(in the rows, 128 means zero)
Known rows:
[118 164 163 135 104 146 136 127  99  96 157 109  99  85 131 136  88 169
 197 156 129 140  75 114 140 148 120 132 136 164 119 128 118 146  77 101
 123 122 110 143 128 159 129 126 110  93 132  76 124 161 159] -> dutu
[155 141 174 147 154 155 112 162  49 112 179 114 133  76 113 108  98 144
 149 132 133 130 134 126 129 128 117 126 128 217 138 113 123 159  62 102
 116 115 143 151 133 134 109 112 133  96 160  58 115 182 159] -> trodrik
[124 168 189 139  92 129 126 156  83  97 160 126 105  83 121 137  77 140
 129 142 139 110 144 130 137 127 134 136 156 166  97 111 116 185  79  88
 119 114  93 116 155 121  94 134 131  83 155  47 134 170 170] -> buko
[128 181 181 142  85 132 148 135  86 110 157 123  95  95 123 127  89 133
 142 134 139 131 119 140 136 133 119 123 159 165  81 114 109 167  88 110
 126 114 105 121 153 123 102 138 121  84 136  73 169 177 169] -> bragir
[117 151 187  77 110 118 123 117  67 117 162 115 102  70 130 139  68 119
 177 134 112 125  97  81  92 130 116 148 131 152  95 154 107 137 103  84
 125 123  79 161 160 134 108 135 147 112 136 117 136 202 169] -> fosozur
[156 163 163 145 139 144 130 139  56 123 159 116 110  71 108  82 113 121
 146 147 122 144 124 154 126 161 108 107 121 200 129 106 131 145  85 112
 116 120 147 159  97 142 118 130 118 104 146  81 135 197 150] -> vebu
[103 178 171 127  95 132 136 136 100  96 136 118  84  66 125 120  95 154
 170 177 114 128  95 123 141 165 122 127 124 147 124 104 127 153  89  88
 115 129 106 136  95 159 133 139 106  94 142  70 104 158 147] -> beklus
[104 142 134 113 125 152 179 140 110  90 141 105 118  79 115 115  97 159
 136 135 113 149 106 127 103 141  71 119 129 200 107 150 127 135  93  98
 128  91 134 163 138 103  91 165 115 103 173  84 147 186 140] -> nedim
[115 206 184 135 104 108 159 142  90 117 153 126  79  58 130 120  93 116
 127 140 143 123 101 149 137 144 123 129 152 145  94 123 106 168  83  89
 123 112 101 111 152 108  97 136 117 102 145  62 139 171 164] -> plokibre
[167 178 189 137  79 143 122 120  68 118 175 126 119 105 117 134  79 129
 166 132 144 135 119 127 128 127 132 115 160 179  75  94 117 153  95 129
 121 134 113 128 145 129 133 110 124  64 121  95 186 195 184] -> sena
[118 164 190  98 112 137 144 122 110 102 176 113 105  73 126 135  79 162
 197 165 120 134  64  82 113 140 106 138 141 143 119 153 123 132 105  89
 139 135  98 142 142 143 145 120 124  75 132  97 120 160 162] -> trukegrok
[112 115 160 129 130 167 165 145  76 126 159 125  91  87 127  72 104 134
 151 158 125 158 109 112 134 117  95 144 129 182 100 161 127 158  82 115
 136  79  98 135 151 135  94 130 129 118 148 100 139 171 163] -> baklo
[117 148 125 115 144 138 172 149  66 124 158 121  93  40 129  96  94 155
 142 123 143 148  83 136 132 123  85 156 129 175 123 127 121 125  64  89
 111 101 129 129 135  95 105 129 106 109 159  89 148 185 178] -> tuzal
[112 169 165 135 120 134 167 134  95 114 166 111  89  36 164 142  85 177
 184 139 133 140  63 137 140 149 111 155 141 154 117 132 111 144  74 100
 131 112 124 125 133 140 118 126 111 104 124  63 107 169 165] -> deben
[ 93 192 185 126  88 117 159 125  90  96 173 119  85  81 127 129  90 110
 143 138 129 131 106 138 125 131 118 124 151 153 103 135 110 155  87  99
 143 119  76 126 190 119  95 113 121  83 154  81 178 164 171] -> plibre
[120 177 191 100  86 123 149 129  90 107 162 132  98  75 119 131  70 129
 135 144 130 121 104  96 113 123 109 137 164 139  78 137 118 152 115  93
 129 120  74 114 167 101 120 129 128  72 144  96 166 177 184] -> simu
[100 167 170 117 113 109 118 143  56 113 141 110  75  67 116 127  81 114
 161 141 117 113 120 124 117 147 132 147 111 156 115 122 109 160  73  60
 107 121  83 153 136 142  90 148 140 130 152  84 103 187 154] -> muruzen
[139 158 158 138 131 143 147 136  71 116 159 118 103  69 118  85 108 130
 146 145 117 142 119 144 123 153  99 119 118 198 120 107 130 141  83 106
 117 118 142 148 105 141 114 128 116 103 153  90 139 196 154] -> tagir

Facts:
bregu ε lodrak, katuk, skale, gotime
dabagrim ε simu, nuvekar
dralebos ε plibre, dapo
dridome ε gesku, dalotem, flifer
drobrom ε lapafik, koplu, muruzen, kivi, plokibre, skale, nilifur
flaplu ε tuflorur, koplu
flenir ε stesel, flifer
flotim ε bedi, beklus, rizival
flugemis ε tuflorur, brebun
flutra ε trinin, druste
fudrar ε rezal, bugak, plokibre
groses ε kegum, simu, dogok, skorupe, floskik
lestun ε vubri, grabo, rofidru, moste, trudeso, baklo
luzek ε nutima, bugak
meklidros ε skobok, klifim, bugak, tuzal, trubon
naplabur ε plibre, roske, brebun, koplu, nuple, steme, rotrul
plodi ε lesku, flesken, roske
sena ε napun, koflefli, plopotron, vetram, floskik
skenuk ε gide, malos
statro ε nidros, nedim, dredaplen
stogapla ε gide, dalotem, trusum
stukas ε truplik, klogrin, simu, fosozur, dibre, zevuk, dapo, trukegrok, floskik
tagir ε fliskapak
trodrik ε doflom, buko, flifer
trudrun ε vubri, trufen, gibrus
truflene ε trubon
vebu ε fliskapak, beklus, skale
vitril ε bedi, doflom, muruzen, nilifur, zestibru
zalo ε kegum, zosku, trubon, pliram
zeve ε bugak, trusum, zupem, deben
{baklo, druste, floskik, gibrus, gofe, klogrin, lodrak, luzek, malos, nedim, skale, steme, tagir, trodrik, truflene, tuzal, vebu, vitril, zupem} Σ 342
{bedi, bragir, brebun, buko, dabagrim, dalotem, dibre, doflom, dralebos, flaplu, flenir, flesken, flifer, fliskapak, flugemis, gesku, gide, gotime, grabo, klifim, koflefli, lesku, lestun, naplabur, nilifur, nuple, plibre, pliram, plodi, plokibre, plopotron, roske, sena, simu, skenuk, statro, stogapla, stukas, trufen, truplik, trusum, tuflorur, zalo, zestibru, zosku} Σ 687
{beklus, bugak, deben, dredaplen, dutu, kegum, koplu, meklidros, napun, nutima, nuvekar, rofidru, skobok, trudeso, trukegrok, vubri, zevuk} Σ 432
{bregu, dapo, dogok, dridome, drobrom, duri, flotim, flutra, fosozur, fudrar, groses, katuk, kivi, lapafik, moste, muruzen, nidros, rezal, rizival, rotrul, skorupe, stesel, trinin, trubon, trudrun, vetram, zeve} Σ 712

Rows:
No name comes twice in this set of rows, the named rows included.
[147 138 175 140 114 137  99 139  40 123 171 105 111  76 145 157  69 147
 185 108 123 125 138 133 121 138 138 143 135 198 101 114 106 165  55  99
 114 119 118 161 147 165  87 125 146 113 129  68 110 204 173]	dridome
[147 186 179 138 137 118  96 128  43 137 151 100  99  86 110 119  92 103
 189 128 132 124  99 140 126 152 135 115 117 181 119 102  92 153  55  94
 103 133 120 172 127 156 107 132 134 122 118  85 117 204 157]	drobrom
[100 159 149 110  96 145 133 131  88  97 155 119  92  63 123 136  72 175
 190 158 135 132  68  95 143 126 109 157 138 147 115 108 120 124  78  84
 112 128  91 127 128 128 150 122  98  75 140  97 142 155 175]	kegum
[177 193 215 122 115 134 121 124  82 126 184 117 136 103 105 134  81 113
 168 132 150 131  85 106 116 119 117 102 172 173  84 127 101 157  99 127
 139 137 119 137 162 120 134 116 141  62 110  91 175 194 179]	stukas
[158 185 198 123  98 132 131 129  82 121 172 124 118  93 113 137  80 126
 160 134 147 127  99 107 123 121 116 115 166 168  80 121 110 155  99 112
 124 125 108 128 158 116 127 123 125  68 122  93 171 187 179]	dabagrim
[162 162 172 143 162 145 113 159  53 120 171 113 127  81  95  89 111 127
 145 138 135 131 123 128 132 138 108 111 123 210 142 109 121 157  59  94
 114 119 143 152 124 134 118 123 131 103 147  63 118 186 149]	vitril
[139 191 167 139  87 144 147 130 115  95 141 104 129 122 104 148  86 141
 146 127 145 141 103 137 128 137 102  90 168 192  65 129  98 160  87 123
 127 107 135 145 148 102  99 173 118  78 131  63 169 190 145]	statro
[153 163 197 162  98 165 127 136  75 140 164 115 104 138 113 101  90 114
 170 145 163 157 101 117 159 110 127 107 159 184  55 140  97 190  79 139
 129  96 103 121 160 141 101 135 131  89 100  85 167 178 170]	lestun
[160 151 169 101 109 136  93 116  42 128 167 114 115  92 111 138  67 125
 197 119 137 133  96  96 110 119 120 138 129 179  92 103 102 124  77  99
 103 136 102 161 141 139 131 128 134  98 115 118 156 209 183]	groses
[152 186 157 141  94 141 118 137  67 123 158 122 112  91 101 126  80 135
 159 116 169 138  92 131 148 116 120 122 165 172  81  81  95 146  68 116
 102 129 115 118 143 100 127 123 106  70 126  87 191 186 187]	zalo
[106 161 160 115  90 116 130 121  59 117 136 115  70  68 132 125  85 116
 171 144 102 129 126 136 114 162 128 138 118 161  88 117 121 151  89  86
 109 125  97 157 118 157 101 149 121 126 141 100 130 200 157]	katuk
[134 204 186 153 114 127 141 116  68 117 186 107 111 106 109 127 101 104
 177 123 152 139 102 158 138 139 126  97 162 185 114 111  96 159  59 128
 137 129 113 144 176 144 102  99 115  75 128  75 194 173 169]	naplabur
[149 158 167 131 133 125 130 127  49 144 161 106 102  56 157 148  70 137
 188  97 144 136  91 149 124 148 118 142 136 182  95 123  89 145  60 109
 114 112 133 153 142 141  96 139 137 134 110  76 122 218 174]	zeve
[105 135 167 120  99 132 104 143  58 103 155 114  92  75 139 154  69 142
 166 126 112 121 144 118 117 129 135 154 123 177 104 119 113 161  67  77
 104 114  85 154 148 148  84 141 140 117 155  73 111 187 170]	stesel
[135 141 127 125 147 147 145 147  58 124 163 119 108  60 115 101  94 154
 152 116 153 149  88 133 133 118  87 140 126 191 121 107 116 122  61  99
 104 110 138 136 134 100 124 118 101 104 151  96 161 189 175]	truflene

The same objects again, as new rows of numbers:
Known rows:
[132  92  89 107 156 146 177 132  97 136 109 109 199 128 110 128 161 117
 141  95 111 104 118  34  53 158 138  64 151 183 108  79 228 173 138  39
 127  84 120 106 149  59  83 117  92 126 103 164 176  87] -> luzek
[172 148 114 161 159 177 184 195 113  82 100 109 148 106 124  35 130  91
  56 102 175 164 200  58  69 175  81  90 155 174  73  99 212 204 196 116
 119  74 130 159  93 102 141 114 117 178 148 170 156  73] -> bugak
[117 130 106 114 146 119 119  41 126 124 106 110 164 137 150 114 188 129
 154  98 113 142  76 108  73  91 165 116 156 184 128 102 173 128  84  99
 149 130 127  93 151 121  71 141 133  99 124 138 118 144] -> dralebos
[102 162 104 132 146 131 161  74 165 174  98 160 131 129 107  91 166 143
 145  89 118 151 106  98  31 109 214  47  92 126 189 132 220 124  98 124
 162 153 168 116 185 123 121  96 161 100 105 109 148 100] -> stogapla
[118 180  78 119 148  79  77  71 125  93  92 107 143 158 132 101 197 123
 186  96  85 182  82  71  71 127 140 123 141 156 183  62 194 135  86  64
 108 146 169  69 153 130  68 126 104  57 147  97 131 159] -> flenir
[134 143  48 114 157 101  65  94  93 101 111 124 176 184  95 158 161 117
 187 107  64 133 103  63  84 156 142 108 153 123 197  62 185 151  77  24
  89 141 182  58 145  86  85 124  86  67 130 107 143 159] -> trodrik
[168 154 117 158 126 151 124 145 144 103 109 126 117 132  94 132 135 103
  93 156 147 135 174 127 145 127 109 157 125 103 155 134 140 137 113 111
 106 113 127 145  86 148 128 121 143 147 158 152 133  80] -> duri
[ 97  55  42  84 135 165 124 122  75 168 140 104 175 165 117 146 133 157
 166  90  49 116 105  91  87 181 112 112 102 139 188 148 142 139  96  62
 107  80 158  81 173  62  18 135 146 116 129 137 186 125] -> truflene
[198  83 103 116 142 134 104 145  94 125  93 136 134 140 145 175 147 127
  92 153 155 104 166 105 109 107 143 156 133  96 125 117 106 157 159 121
 122 174 166 133 113 107 149 135 169 112 165 146 114 106] -> floskik
[176 178 114 189 120 130 141 124 139 107 115 138 107 145 135  76 168 110
  62 130  99 130 152 121 154 123  77 173 155 152 153 131 114  93  93 165
 149  97  96 142 109 124 157 122 203 116  95 140  83 162] -> tuflorur
[108 146 103 133 151 162 187 114 152 135  91 129 174 112  74 109 144 101
 153 107 136 126 113  72  61 132 143  67 121 163 115 111 244 155 107  59
 128  93 134 126 145 119  79 116 106 149 116 164 180  57] -> zeve
[ 94 144 119 122 144 142 156  53 162 180 116 152 140 134 115 105 157 148
 146  84 116 143  99 117  54 104 209  54 106 130 184 143 198 133  91 126
 159 146 158 116 179 116 115 113 166 110 109 122 147 114] -> skenuk
[181 151 114 167 150 169 132 154 119  80 106 122 138 123 120  62 125 105
  59 118 158 161 188  97  86 146 100 119 146 137 108 113 160 191 157 130
 118 107 133 139  90 113 149 115 126 150 162 155 130 106] -> nutima
[155 153 142 150 115 119 114 123 139 112 123 115 106 128 158  93 160 118
  73 135 136 161 161 119 128 130 129 144 138 133 161 120 136 134 137 159
 130 121 115 135 101 137 145 115 154 117 144 132 110 115] -> flesken
[162 157 138 153 112 113 124 121 134 103 121 115 110 123 156  92 168 116
  69 140 137 150 158 117 133 127 112 160 144 142 161 128 135 123 132 152
 132 116 109 136  99 134 143 116 159 117 138 133 101 129] -> roske
[119 152 125 133 143 160 122  70 156 140 112 114 161 163  50 150 147 107
 169 104  96 110  94 141 103  97 143  90 128 142 149 113 159 163  33  52
 122 111 100 116 136 101  45 147 118 113 141 154 169  95] -> bregu
[111 137 122 114 135 126 118  53 128 136 129 107 157 144 146 113 169 129
 156  92  99 150  83 109  84 113 176  96 151 167 157 110 182 144  90  91
 136 119 123  91 149 107  74 142 130 101 129 127 136 136] -> statro
[183 110 113 141 128 127 118 153 110 120 120 131 124 144 115 146 138 116
  74 150 121 110 184  99 124 141 123 141 124 102 161 123 124 148 146 112
 116 127 132 131 110  94 158 100 142 111 134 138 120 110] -> gofe

Rows:
No name comes twice in this set of rows, the named rows included.
[157 121 125 109 142 130 140  80 148 153  99 110 146 171  51 160 194 130
 146 103  68  85 116 117  46  96 155 110  80 154 160 104 123 180  50  63
 145 138  90 114 171  30  36 102  96  52 151 135 173 120]	tagir
[160 125 144 117 136 134 132  73 156 167 107 102 154 190  40 173 180 125
 146  90  64  84 113 133  73  97 152  87  93 144 167 100 117 198  34  59
 143 140  67 119 164  15  36 120 111  51 155 138 177 123]	vebu
[110 135  98 123 141 160 120  63 140 124 119 113 174 133  84 147 141 115
 175 119 119 125  95 113 100 108 160 109 136 146 148 126 183 143  66  53
 109 101 129  97 137 125  61 124 101 132 132 149 155 100]	flutra
[118 132 114 124 130 122 120  48 131 137 125 113 160 140 140 108 179 128
 150  96 100 143  86 114  79 107 155 111 149 185 153 117 176 124  82  98
 138 108 115  91 150 114  78 128 124 104 118 131 127 142]	plodi
[165 157 123 150 124 146 138 161 141  98 113 119 129 120  95 122 136  95
  87 152 155 134 175 107 142 133 104 143 139 120 127 116 162 146 129 107
 107 104 118 158  79 142 136 130 135 156 152 157 138  63]	rezal
[169 180  99 154 125 123  96 152 143  78  92 124 107 131  90 125 149  94
 109 163 140 153 171 111 137 138  99 182 121 103 171 114 148 134 113  96
  95 125 147 132  85 154 125 111 123 119 161 133 128  99]	stesel
[ 93 111 114 114 119 165 104  37 137 111 160  99 189 109 106 144 134 105
 161 128 121 135  96 123 105 122 191 113 153 166 161 145 201 152  89  42
 107  74 103  58 124 127  70 100  43 147 121 144 152 107]	trudrun
[154 140 137 139 116 117 121 146 131 118 119 104  98 131 161  94 156 119
  78 127 135 165 157 110 129 144 102 140 132 130 156 114 142 142 153 154
 123 116 119 143 103 128 132 131 168 121 156 130 129 103]	klifim
[160 174 134 146 122  95  84 126 126  97 115 110 108 146 154 103 161 109
  99 138 130 175 151 107 137 146 113 147 146 111 174  96 147 141 135 137
 119 144 139 126  92 144 153 131 151  94 155 121 114 127]	buko
[154 163 148 153 126 123 155 142 162 138 100 144  92 116 132  91 154 122
  67 128 161 162 175 106  94 127 149 101 101 115 167 132 174 133 160 172
 145 145 143 162 125 136 175  99 174 125 130 130 121  83]	trusum
[166 175 123 147 124  96 109 135 138 102 103 125  92 138 146  96 170 125
  89 131 135 170 166 104 108 136 123 143 120 114 181 106 147 135 137 150
 123 142 144 139 106 141 153 115 158  97 152 115 107 120]	gesku
[115 119 115  96 146 125 116  55 118 142 102 110 163 152 158 135 170 133
 173  93 122 141  71 110  71  85 175  95 154 162 122  97 167 146  99 102
 145 152 150 109 150 120  74 162 151  98 150 129 134 126]	sena
[106 153 135 133 144 158 108  63 155 145 131 108 171 175  56 168 131 112
 184  92 106 116  83 145 127 105 158  75 150 122 155 111 163 173  34  45
 107 123 111 105 125 100  50 161 110 117 148 144 175 100]	flotim
[185 114 112 144 131 135 138 168 120 123 113 137 125 127 114 134 140 115
  62 143 133 108 194  84 110 154 125 129 121 107 155 119 150 150 161 117
 121 124 128 142 106  94 164  93 146 117 126 143 127  95]	zupem
[160 163 159 156 128 121 123 146 134 122 118 109 119 143 146  96 153 106
  80 109 139 155 154 107 147 146 111 109 173 131 127  92 154 154 142 138
 126 115 108 152  83 122 157 146 162 128 140 142 122 104]	plokibre

